Each row is followed by roughly how far along a hidden order it lies, from 0 to 12. A new part has a new order.
In the rows, zero is written as 128.
[ 97 122 129 132 119 149 146 118 184 107 121 130 136 123 125 163 104 150
 124 111 119 126 150 132 127 115  89 116 115 165 122 134 155 127 122 145
 132 143 132 113  86 115 143 143 159 120 137 138 129  73 116 129 125 132
 132 125 114] | 2
[103 110 112 131 129 137 138 125 148 123 121 132 131 126 123 169 134 113
 126 127 125 124 138 133 117 123 113 127 127  72 126 121 125 105 124 138
 131 136 126 125 104 140 128 128 153 114 125 148 127 108 130 128 136 125
 132 120 118] | 5
[100 120 135 137 119 147 144 121 174 108 121 127 132 129 121 166 110 136
 126 116 122 129 150 136 122 118  88 121 122 145 127 130 150 121 122 138
 130 139 131 115  81 125 135 141 162 118 128 147 130  90 119 129 132 126
 131 126 116] | 3
[101 133 157 120 116 157 160 112 188 106 125 129 143 120 131 156  82 208
 119 101 115 123 161 127 142 103  70 102 105 244 118 138 182 156 119 149
 136 154 143  95  89  94 154 156 141 134 147 128 133  36 100 120 110 141
 137 139 111] | 0
[ 96 119 140 116 124 147 153 120 186 127 121 131 138 127 126 164 110 158
 126 124 122 134 144 137 132 118  54 114 124 158 128 110 143 118 119 136
 139 142 142 117  92 115 139 147 148 115 119 141 127  74 110 120 126 123
 133 133 107] | 2
[132 127 157 169 109 132 101 139 101 115 121 113 103 144  98 165 147  33
 146 136 131 127 124 148 100 116 158 153 149  23 136 140 119  99 130 111
 104 114 114 121 129 168 100 108 176 105  99 205 146 198 135 135 158 121
 147 110 142] | 8
[ 97 123 121 113 125 142 152 122 185 129 121 138 147 119 135 159 104 158
 125 118 118 123 145 131 140 113  84 107 117 158 116 127 148 130 122 149
 138 147 133 117 102 109 147 141 146 123 141 125 124  42 122 127 125 136
 140 125 105] | 1
[ 98 132 138 117 119 149 151 121 181 126 122 133 137 124 129 162  99 155
 129 114 119 126 152 135 140 113  76 111 117 167 118 130 151 132 121 143
 132 144 134 112  98 112 140 142 154 121 136 133 128  61 123 126 126 138
 139 125 108] | 1
[ 98 128 137 118 119 144 145 125 182 134 122 134 134 124 129 171  99 141
 131 118 120 126 147 138 138 114  99 114 124 145 119 127 148 123 122 141
 131 142 131 114 101 114 139 137 155 117 132 137 127  72 122 127 131 136
 143 124 106] | 2
[ 95 120 153 111 124 146 155 120 193 132 122 131 137 129 126 165 106 167
 128 127 123 136 141 138 135 118  45 115 127 150 129 107 134 122 119 133
 138 141 143 116  91 117 138 148 148 115 111 142 128  88 109 117 128 123
 136 133 105] | 3
[127 105 118 135 137 124 119 136 106 138 121 128 120 135 116 161 169  77
 133 145 133 131 112 135 106 135 135 144 148  18 135 102  95  92 125 115
 126 123 127 138 131 161 110 122 138 111  92 171 133 166 136 125 145 113
 132 124 125] | 8
[135 109  77 140 141  99  95 152  90 159 120 138 112 135 120 146 188   6
 144 162 138 131  96 138 104 148 185 156 163   1 131 108  62  87 132 108
 114 106 112 157 171 175  96  95 144 103 102 159 130 205 167 144 163 119
 137 109 137] | 12
[100 124 138 123 120 144 143 123 172 130 121 131 133 128 124 168 113 142
 130 122 122 129 143 138 130 117  83 118 126 133 124 123 139 118 122 136
 130 139 133 116  98 123 133 137 154 116 121 146 128  84 121 125 131 129
 139 124 110] | 3
[ 94 127 128 102 126 143 157 121 186 138 123 140 144 116 138 159  92 182
 126 115 118 123 150 133 149 113  74 101 115 179 114 122 151 136 121 150
 138 151 138 113 108  99 150 144 137 127 142 113 124  40 118 121 119 142
 141 133 102] | 0
[ 99 134 133 121 116 142 140 125 179 130 121 133 133 123 128 165  96 138
 133 115 119 121 156 139 139 111  94 114 122 142 116 136 146 127 124 144
 126 138 127 112 106 116 139 132 165 118 140 144 128  68 127 130 133 141
 145 119 110] | 2
[102 120 123 124 123 142 146 122 179 121 121 134 135 124 127 167 110 136
 125 117 120 126 147 134 129 120  86 115 121 142 122 126 141 120 122 145
 134 142 131 119  96 119 140 132 154 118 134 137 125  70 123 128 128 131
 134 123 111] | 2
[ 98 122 146 124 120 147 145 123 181 123 120 129 132 130 122 164 109 136
 129 124 123 132 144 140 128 118  70 119 126 136 128 117 139 117 121 134
 132 138 135 116  93 122 133 141 157 118 119 149 130  95 115 123 132 125
 138 128 111] | 3
[141 102  82 168 135 108  92 146  94 126 119 129 109 142 111 138 198   1
 139 158 139 136  95 136  80 154 197 165 162   1 142 115  79  83 132 103
 113 101 109 158 144 183  95 101 155 100 101 176 133 238 163 152 165 108
 123 110 147] | 12
[ 97 118 108 116 129 139 143 125 167 133 121 138 136 121 132 166 116 134
 128 119 121 123 145 134 134 120  95 114 122 117 119 122 131 117 123 146
 135 142 128 124 110 122 139 133 150 118 138 130 123  69 132 128 130 135
 135 120 108] | 3
[ 99 125 146 120 122 142 141 125 174 132 121 131 130 129 123 171 112 134
 133 126 122 130 141 141 128 117  81 121 130 122 125 121 139 116 122 134
 130 137 135 117 104 124 131 136 156 115 116 150 130  94 120 124 134 127
 140 127 110] | 3
[ 99 130 151 123 115 147 144 122 186 125 122 129 133 128 125 163  97 143
 131 118 120 129 143 140 136 111  76 116 121 153 123 127 149 128 123 139
 130 140 133 110  93 112 137 140 160 118 127 145 130  77 118 125 130 133
 141 126 110] | 2
[100 122 141 128 118 147 144 123 172 120 121 128 131 129 120 167 113 132
 129 123 122 130 146 139 132 118  77 120 128 135 127 123 141 117 122 134
 130 139 134 116  89 125 133 139 159 118 121 152 130  92 118 125 133 126
 136 125 112] | 3
[ 90 105  84  93 146 134 160 123 176 147 121 150 151 111 147 168 119 172
 117 122 121 124 141 122 141 128  80 102 116 146 114 103 127 121 120 155
 151 151 138 130 115 111 151 142 126 124 137 101 113  45 131 122 119 133
 129 129  97] | 2
[106 111 114 113 138 131 135 131 139 151 120 137 131 126 128 173 137 119
 131 137 127 127 129 135 127 126  95 125 135  66 124 101 108 102 123 134
 133 136 131 131 124 141 125 128 138 114 110 144 126 110 135 120 136 124
 136 124 109] | 5
[ 89 106  72 101 143 132 155 123 170 138 120 149 151 111 145 166 123 156
 118 118 120 118 145 121 136 127  98 105 116 134 112 112 126 122 122 158
 147 147 132 132 114 115 148 138 134 123 150 105 113  47 137 128 124 137
 126 125 100] | 2
[101 117  89 115 138 132 136 129 143 142 120 141 136 119 133 169 141 124
 126 126 125 121 136 129 128 127 110 119 128  75 118 112 112 103 123 144
 136 142 126 131 122 134 134 126 142 117 131 132 121  88 141 127 134 132
 132 118 106] | 4
[ 95 122 141 124 121 149 153 118 192 116 123 130 137 126 125 166 105 163
 123 116 120 131 148 135 129 116  70 115 118 168 125 122 152 126 121 140
 137 144 138 113  85 121 141 147 152 119 130 140 128  71 113 124 124 127
 132 129 110] | 2
[113 116 119 118 134 129 126 134 129 150 121 134 125 127 124 166 144  91
 136 138 127 124 126 139 127 125 120 130 140  44 123 111 103 100 125 131
 125 131 126 130 132 147 120 118 144 113 111 151 128 123 141 123 143 129
 142 119 115] | 6
[107 133 132 139 113 140 119 130 147 125 120 128 121 128 118 170 111  91
 138 119 121 119 146 142 126 113 127 126 130  87 118 142 136 112 127 139
 116 134 116 116 107 136 125 118 173 112 131 158 132 107 139 134 146 139
 147 108 118] | 4
[110 119 131 134 122 137 130 128 142 126 120 127 124 130 118 173 132 102
 133 128 125 126 138 139 118 121 115 130 136  84 126 123 123 106 124 131
 125 133 125 122 107 141 123 127 156 112 115 163 131 117 129 127 140 124
 137 119 118] | 5
[105 122 147 141 116 145 134 123 157 111 120 123 124 133 113 176 120 116
 132 121 124 129 143 140 117 117  98 129 128 112 130 130 141 111 124 130
 124 131 128 115  88 132 125 133 167 113 119 164 134 115 121 128 138 124
 136 124 121] | 4
[112 109 114 129 135 132 128 132 125 136 120 131 127 128 121 164 150  91
 130 135 128 125 126 135 116 127 123 131 137  65 128 111 108  99 124 130
 129 133 127 129 119 149 120 124 146 113 108 157 129 127 135 124 139 121
 134 121 120] | 6
[128 117 106 141 134 120 109 141  95 143 120 129 116 133 116 158 164  47
 140 145 132 124 113 137 108 131 162 145 149   2 130 117  91  95 129 118
 117 120 117 136 142 163 107 109 148 109 106 167 133 180 154 133 151 123
 140 113 130] | 9
[ 99 130 139 127 116 147 149 120 183 112 122 130 137 125 126 163  85 155
 126 111 119 126 154 134 132 113  85 113 117 179 121 135 158 130 122 143
 132 144 132 108  88 113 142 143 158 122 137 137 129  65 117 127 130 134
 136 126 110] | 1
[102 127 146 130 117 145 132 125 167 124 121 128 127 130 120 167 110 120
 134 122 123 127 145 142 128 115  91 123 129 116 124 128 138 115 126 135
 125 136 128 115  98 129 127 132 164 112 122 154 132 102 124 127 138 130
 141 120 116] | 4
[141 108 105 157 133 112 100 146 102 137 120 124 109 143 112 142 186  16
 142 158 138 137  92 141  91 146 173 161 160   1 140 109  78  89 131 101
 114 104 111 151 146 179  91 106 154 102  94 177 137 224 150 143 162 111
 132 115 142] | 12
[124 113 115 119 141 120 120 140 111 160 122 134 123 131 124 162 159  75
 138 148 133 128 112 138 120 131 131 136 148   1 128  98  85  98 125 120
 125 126 127 138 146 157 112 116 135 110  98 160 131 149 143 123 145 121
 141 122 119] | 8
[108 143 156 113 114 136 128 137 155 159 121 132 121 129 126 169 103  94
 150 133 123 123 137 152 147 107  93 122 139  78 116 127 119 113 125 131
 115 133 123 114 130 131 125 115 167 111 115 151 132 104 137 125 148 143
 161 112 109] | 4
[102 115 120 126 128 135 127 131 144 137 120 133 127 126 123 170 131 104
 135 130 125 122 136 138 123 120 118 126 134  74 122 122 117 105 125 138
 125 133 123 125 118 141 126 125 154 114 119 152 128 112 137 128 142 130
 141 115 115] | 5
[117 117 112 128 134 128 120 136 117 145 120 133 122 128 122 163 149  78
 137 136 127 121 125 137 120 126 132 132 140  34 123 118 101  99 126 132
 123 129 122 131 135 147 117 113 149 112 113 162 132 133 144 127 145 129
 142 114 119] | 6
[ 98 127 128 116 121 143 149 123 182 126 121 135 138 121 132 164  98 154
 128 113 119 124 152 132 140 112  78 109 118 164 117 133 146 130 122 146
 133 145 131 114  99 110 143 138 154 121 142 129 125  57 123 128 128 139
 140 124 108] | 1
[108 147 195 150  94 158 135 123 188 100 122 114 121 138 107 167  80 124
 139 112 118 131 160 150 129  99  78 125 124 170 128 154 172 131 124 129
 114 133 129  96  73 118 131 139 187 113 122 174 144  99 108 130 138 134
 149 121 120] | 2
[136 123  80 149 129 108  90 152  75 154 120 134 108 129 120 152 170   1
 150 143 132 113 110 140 110 131 220 151 155   1 118 139  75  91 135 122
 102 112  98 143 172 175  98  84 156 106 124 163 133 180 177 148 166 139
 151  95 137] | 10
[114 113 117 133 132 132 126 132 125 135 120 129 123 129 120 169 148  84
 132 133 128 123 129 136 116 126 129 134 140  51 128 117 106 101 125 129
 125 130 123 129 121 149 118 120 150 113 111 161 130 128 138 126 143 124
 137 118 116] | 6
[135 113  94 151 133 111  98 148  84 144 121 130 111 135 116 150 178  15
 144 153 135 124 105 137 101 136 191 153 154   1 129 122  84  92 132 113
 111 112 110 144 150 181  99  99 151 106 110 171 135 194 162 142 159 124
 139 107 138] | 10
[120 102 100  99 152 116 129 140 112 174 123 142 130 126 131 161 172  94
 133 156 133 130 105 134 123 137 114 131 148  14 128  81  75  97 123 122
 135 129 133 146 156 154 117 119 119 113  96 141 124 137 143 118 139 118
 136 126 111] | 8
[118 123 139 127 128 128 117 140 114 153 122 128 117 135 116 163 146  71
 143 145 129 128 115 145 119 122 124 139 147  28 129 111  99 100 126 117
 117 124 125 127 137 155 109 119 147 110  96 171 136 158 138 123 148 125
 149 119 121] | 7
[ 98 128 146 120 118 146 147 124 180 127 122 131 133 128 125 164 103 145
 131 121 121 129 148 140 135 113  72 117 124 150 123 124 143 126 123 137
 130 143 135 114  97 115 135 139 161 116 127 142 128  80 118 125 132 134
 141 124 109] | 2
[119 123 141 131 126 131 120 135 119 142 121 126 118 134 114 162 142  81
 141 139 129 127 126 143 119 122 120 137 141  38 129 116 108  98 125 121
 119 126 125 125 125 150 114 118 154 111 101 172 136 143 133 122 147 125
 143 119 121] | 7
